Here is a tiny trained network, its code and every weight. The questions are about switching its units off for an input and a class, where a switched-off unit gives its printed mean instead of its output.

import numpy as np


def w(rows, s, z=0):
    codes = np.array(rows[::2]) - 128.0
    scale = np.full(codes.shape[1], s)
    scale[-1] = z or s
    return codes * scale


def f(y):
    return np.maximum(y, 0)


def log_softmax(a):
    a = a - a.max(-1, keepdims=True)
    return a - np.log(np.exp(a).sum(-1, keepdims=True))


def net(x, mask):
    res = np.array(x, float).reshape(1, 3) / 4 @ E
    y = f(res @ A[0][:, :-1].T + A[0][:, -1])
    res = res + np.where(mask, y, B[0][:, -1]) @ B[0][:, :-1]
    return log_softmax(res[-1] @ U[:, :-1].T + U[:, -1])


A, B = {}, {}
E = w([
[254,93,91,109,127],'x0',
[160,245,130,91,94],'x1',
[108,149,74,149,254],'x2',
],0.008)
A[0] = w([
[162,100,152,125,38,79],'neuron 1',
[108,67,107,148,140,98],'neuron 2',
[115,88,121,134,139,116],'neuron 3',
[113,32,148,130,97,106],'neuron 4',
[16,149,127,125,146,96],'neuron 5',
[163,251,114,123,102,91],'neuron 6',
[127,115,134,128,96,254],'neuron 7',
[242,85,94,114,145,93],'neuron 8',
[106,63,107,129,171,108],'neuron 9',
[133,155,91,135,242,75],'neuron 10',
[70,127,158,129,70,93],'neuron 11',
],0.018,0.0095)
B[0] = w([
[153,135,57,120,53,211],'neuron 1',
[119,143,160,113,106,184],'neuron 2',
[122,140,149,121,119,167],'neuron 3',
[113,162,155,90,86,205],'neuron 4',
[170,98,149,186,125,224],'neuron 5',
[102,150,192,94,96,219],'neuron 6',
[84,120,113,108,253,237],'neuron 7',
[156,97,161,203,130,249],'neuron 8',
[114,155,157,100,111,203],'neuron 9',
[126,132,49,91,103,232],'neuron 10',
[171,113,103,159,79,185],'neuron 11',
],0.04,0.011)
U = w([
[98,166,221,81,105,72],'0',
[182,70,159,222,134,110],'1',
[143,127,46,100,110,115],'2',
[82,116,125,109,253,254],'3',
],0.014,0.0038)

Each question gives the input, the list of numbers given to net, and the class t.
The units are the neurons (one row each of A and B). Each row of codes is followed by its name. A weight is (code - 128) times the scale printed after its matrix; where a second scale follows, it is the last column's (A, B and U).
mask holds one flag per neuron, in row order. A switched-off neuron (its flag False) gives its mean, the last column of its row in B, instead of its output. The means were averaged over made-up inputs and are rounded, as every weight is.
A unit's drop is (log p(t) with every unit on - log p(t) with that unit switched off) / (log p(t) with every unit on - log p(t) with every unit switched off).
unit that matters most: the unit with the biggest drop
k most important neurons: the k neurons with the biggest drops, biggest first
drop when u is switched off: that unit's drop, to one decimal
input [0,-6,5], class 0: most important neuron	(neuron 9)
input [-2,1,-3], class 3: 2 most important neurons	(neuron 10; neuron 8)
input [7,-7,4], class 0: 3 most important neurons	(neuron 9; neuron 5; neuron 2)
input [2,1,-3], class 3: 2 most important neurons	(neuron 10; neuron 7)
input [-6,-5,-3], class 1: 2 most important neurons	(neuron 5; neuron 11)
input [-6,0,6], class 1: 2 most important neurons	(neuron 5; neuron 1)
input [8,-8,-5], class 0: 2 most important neurons	(neuron 4; neuron 5)
input [-2,2,-5], class 2: 2 most important neurons	(neuron 1; neuron 8)
input [4,3,-2], class 1: 2 most important neurons	(neuron 8; neuron 4)
input [-7,-6,-2], class 1: 2 most important neurons	(neuron 5; neuron 11)
input [3,1,-2], class 3: 2 most important neurons	(neuron 5; neuron 11)
input [3,-3,-1], class 3: 2 most important neurons	(neuron 6; neuron 5)
input [4,-8,-8], class 0: 3 most important neurons	(neuron 4; neuron 10; neuron 2)
input [3,-4,-2], class 0: unit that matters most	neuron 4
input [5,3,5], class 1: 3 most important neurons	(neuron 8; neuron 1; neuron 7)
input [-4,2,-6], class 2: drop when neuron 8 is switched off	0.9
input [-3,0,-5], class 2: drop when neuron 8 is switched off	0.9
input [-6,5,-1], class 1: drop when neuron 9 is switched off	0.4
input [1,-1,8], class 2: drop when neuron 10 is switched off	1.2
input [0,3,3], class 3: unit that matters most	neuron 1
